Below is a small trained network, with its code and all its weights. Each question gives an input and a target symbol and asks what happens when units are switched off, that is, made to give their printed mean instead of their output.

import numpy as np


def w(rows, s, z=0):
    codes = np.array(rows[::2]) - 128.0
    scale = np.full(codes.shape[1], s)
    scale[-1] = z or s
    return codes * scale


def norm(h):
    return h / np.sqrt((h * h).mean(-1, keepdims=True) + 1e-5)


def f(y):
    return y / 2 * (1 + np.tanh(0.7978845608 * (y + 0.044715 * y**3)))


def softmax(a):
    e = np.exp(a - a.max(-1, keepdims=True))
    return e / e.sum(-1, keepdims=True)


def log_softmax(a):
    a = a - a.max(-1, keepdims=True)
    return a - np.log(np.exp(a).sum(-1, keepdims=True))


def net(x, mask):
    ids = ['ΔΘΞΠαβγεηλμστφψω'.index(c) for c in x.split()]
    T = len(ids)
    res = E[ids] + P[:T]
    q, k, v = (norm(res) @ M[0].T for M in (Q, K, V))
    z = softmax(np.where(np.tri(T) > 0, q @ k.T / 4**0.5, -1e9)) @ v
    res = res + np.where(mask[0], z, O[0][:, -1]) @ O[0][:, :-1]
    y = f(norm(res) @ A[0][:, :-1].T + A[0][:, -1])
    res = res + np.where(mask[1:13], y, B[0][:, -1]) @ B[0][:, :-1]
    return log_softmax(norm(res)[-1] @ U[:, :-1].T + U[:, -1])


Q, K, V, O, A, B = {}, {}, {}, {}, {}, {}
E = w([
[109,137,102],'Δ',
[93,126,160],'Θ',
[115,113,93],'Ξ',
[121,170,104],'Π',
[208,69,157],'α',
[103,40,113],'β',
[110,173,115],'γ',
[107,177,83],'ε',
[107,180,87],'η',
[106,104,65],'λ',
[5,104,119],'μ',
[184,75,144],'σ',
[136,164,80],'τ',
[200,146,156],'φ',
[107,185,84],'ψ',
[113,114,96],'ω',
],0.029)
P = w([
[253,106,78],'0',
[230,111,71],'1',
[209,101,64],'2',
[209,96,64],'3',
[182,102,55],'4',
[176,95,49],'5',
[181,88,57],'6',
[169,86,55],'7',
[165,78,48],'8',
[164,84,44],'9',
[174,83,46],'10',
[187,94,44],'11',
],0.0045)
Q[0] = w([
[188,117,116],'head 0',
[124,94,244],'head 0',
[111,116,247],'head 0',
[117,139,59],'head 0',
],0.016)
K[0] = w([
[146,69,195],'head 0',
[254,227,121],'head 0',
[188,223,94],'head 0',
[85,91,125],'head 0',
],0.015)
V[0] = w([
[209,174,13],'head 0',
[251,125,2],'head 0',
[175,159,98],'head 0',
[45,136,180],'head 0',
],0.007)
O[0] = w([
[222,150,174,210],'head 0',
[250,124,178,254],'head 0',
[142,129,152,103],'head 0',
[73,142,97,96],'head 0',
],0.011,0.0025)
A[0] = w([
[160,158,178,141],'neuron 0',
[144,112,164,159],'neuron 1',
[173,134,125,92],'neuron 2',
[165,182,114,137],'neuron 3',
[136,218,105,197],'neuron 4',
[152,107,94,74],'neuron 5',
[139,117,116,82],'neuron 6',
[123,250,127,139],'neuron 7',
[96,203,128,70],'neuron 8',
[104,131,221,253],'neuron 9',
[95,22,114,53],'neuron 10',
[136,137,152,99],'neuron 11',
],0.021,0.0039)
B[0] = w([
[65,119,155,206],'neuron 0',
[89,101,114,162],'neuron 1',
[82,152,112,200],'neuron 2',
[136,192,96,229],'neuron 3',
[155,100,198,255],'neuron 4',
[155,103,78,157],'neuron 5',
[139,118,120,129],'neuron 6',
[134,25,136,231],'neuron 7',
[169,146,44,168],'neuron 8',
[55,91,4,153],'neuron 9',
[202,100,140,200],'neuron 10',
[106,136,129,129],'neuron 11',
],0.024,0.0072)
U = w([
[136,199,69,133],'Δ',
[79,131,124,75],'Θ',
[241,227,155,153],'Ξ',
[32,25,218,60],'Π',
[119,60,134,23],'α',
[158,101,166,134],'β',
[101,109,190,231],'γ',
[112,79,131,58],'ε',
[142,99,172,84],'η',
[219,200,23,92],'λ',
[121,98,150,122],'μ',
[10,101,66,130],'σ',
[235,57,110,198],'τ',
[72,207,137,253],'φ',
[99,58,48,148],'ψ',
[149,210,60,92],'ω',
],0.014,0.005)

Each question gives the input, a string of symbols that net reads in full, and the target symbol t.
The units are the heads (4 rows each of Q, K, V and O) and the neurons (one row each of A and B). Each row of codes is followed by its name. A weight is (code - 128) times the scale printed after its matrix; where a second scale follows, it is the last column's (O, A, B and U).
mask holds one flag per unit, heads first, then neurons. A switched-off unit (its flag False) gives its mean, the last column of its rows in O or B, instead of its output. The means were averaged over made-up inputs and are rounded, as every weight is.
A unit's drop is (log p(t) with every unit on - log p(t) with that unit switched off) / (log p(t) with every unit on - log p(t) with every unit switched off).
The circuit of an input: a set's keep is (log p(t) with only the set's units on - log p(t) with every unit switched off) / (log p(t) with every unit on - log p(t) with every unit switched off). Starting from the 12 units with the biggest drops (on a tie, the unit counted first), units are removed one at a time, each time the one whose removal leaves the highest keep (on an exact tie, the one counted first), for as long as the keep stays at least 0.8.
circuit, biggest first: the units of the circuit, biggest drop first
most important unit: the unit with the biggest drop
k most important neurons: the k neurons with the biggest drops, biggest first
drop when u is switched off: that unit's drop, to one decimal
input ω λ ω Π μ, target ψ: circuit, biggest first	[neuron 10; neuron 4]
input γ μ τ τ σ, target ψ: 3 most important neurons	[neuron 4; neuron 9; neuron 10]
input λ β β λ τ τ ψ, target τ: circuit, biggest first	[neuron 7; neuron 8; neuron 4; neuron 3]
input Θ γ ω, target σ: most important neuron	[neuron 7]
input α γ λ, target λ: circuit, biggest first	[head 0; neuron 7; neuron 4]
input α γ γ, target Π: circuit, biggest first	[head 0; neuron 0]
input τ ω φ, target φ: 4 most important neurons	[neuron 7; neuron 0; neuron 10; neuron 2]
input η τ Ξ Δ μ λ τ λ τ ψ τ, target ψ: 3 most important neurons	[neuron 3; neuron 10; neuron 8]
input β τ β Δ Π τ τ η, target τ: 4 most important neurons	[neuron 7; neuron 8; neuron 4; neuron 0]
input τ τ ε μ τ λ Π, target ψ: 4 most important neurons	[neuron 8; neuron 10; neuron 0; neuron 3]
input Ξ Δ ψ τ τ γ τ ε Δ, target φ: 2 most important neurons	[neuron 7; neuron 0]
input τ Δ μ τ γ, target ψ: 3 most important neurons	[neuron 8; neuron 10; neuron 0]
input Θ α τ τ λ γ γ Ξ τ τ λ, target σ: 2 most important neurons	[neuron 7; neuron 4]
input γ λ η ω β ε, target τ: most important unit	neuron 7
input σ λ γ, target Π: 2 most important neurons	[neuron 0; neuron 7]
input μ γ Δ ψ, target ψ: drop when neuron 8 is switched off	0.9
input τ Δ Π ω Θ σ γ τ Ξ, target σ: drop when head 0 is switched off	1.8
input β γ α γ η, target τ: drop when neuron 7 is switched off	0.8
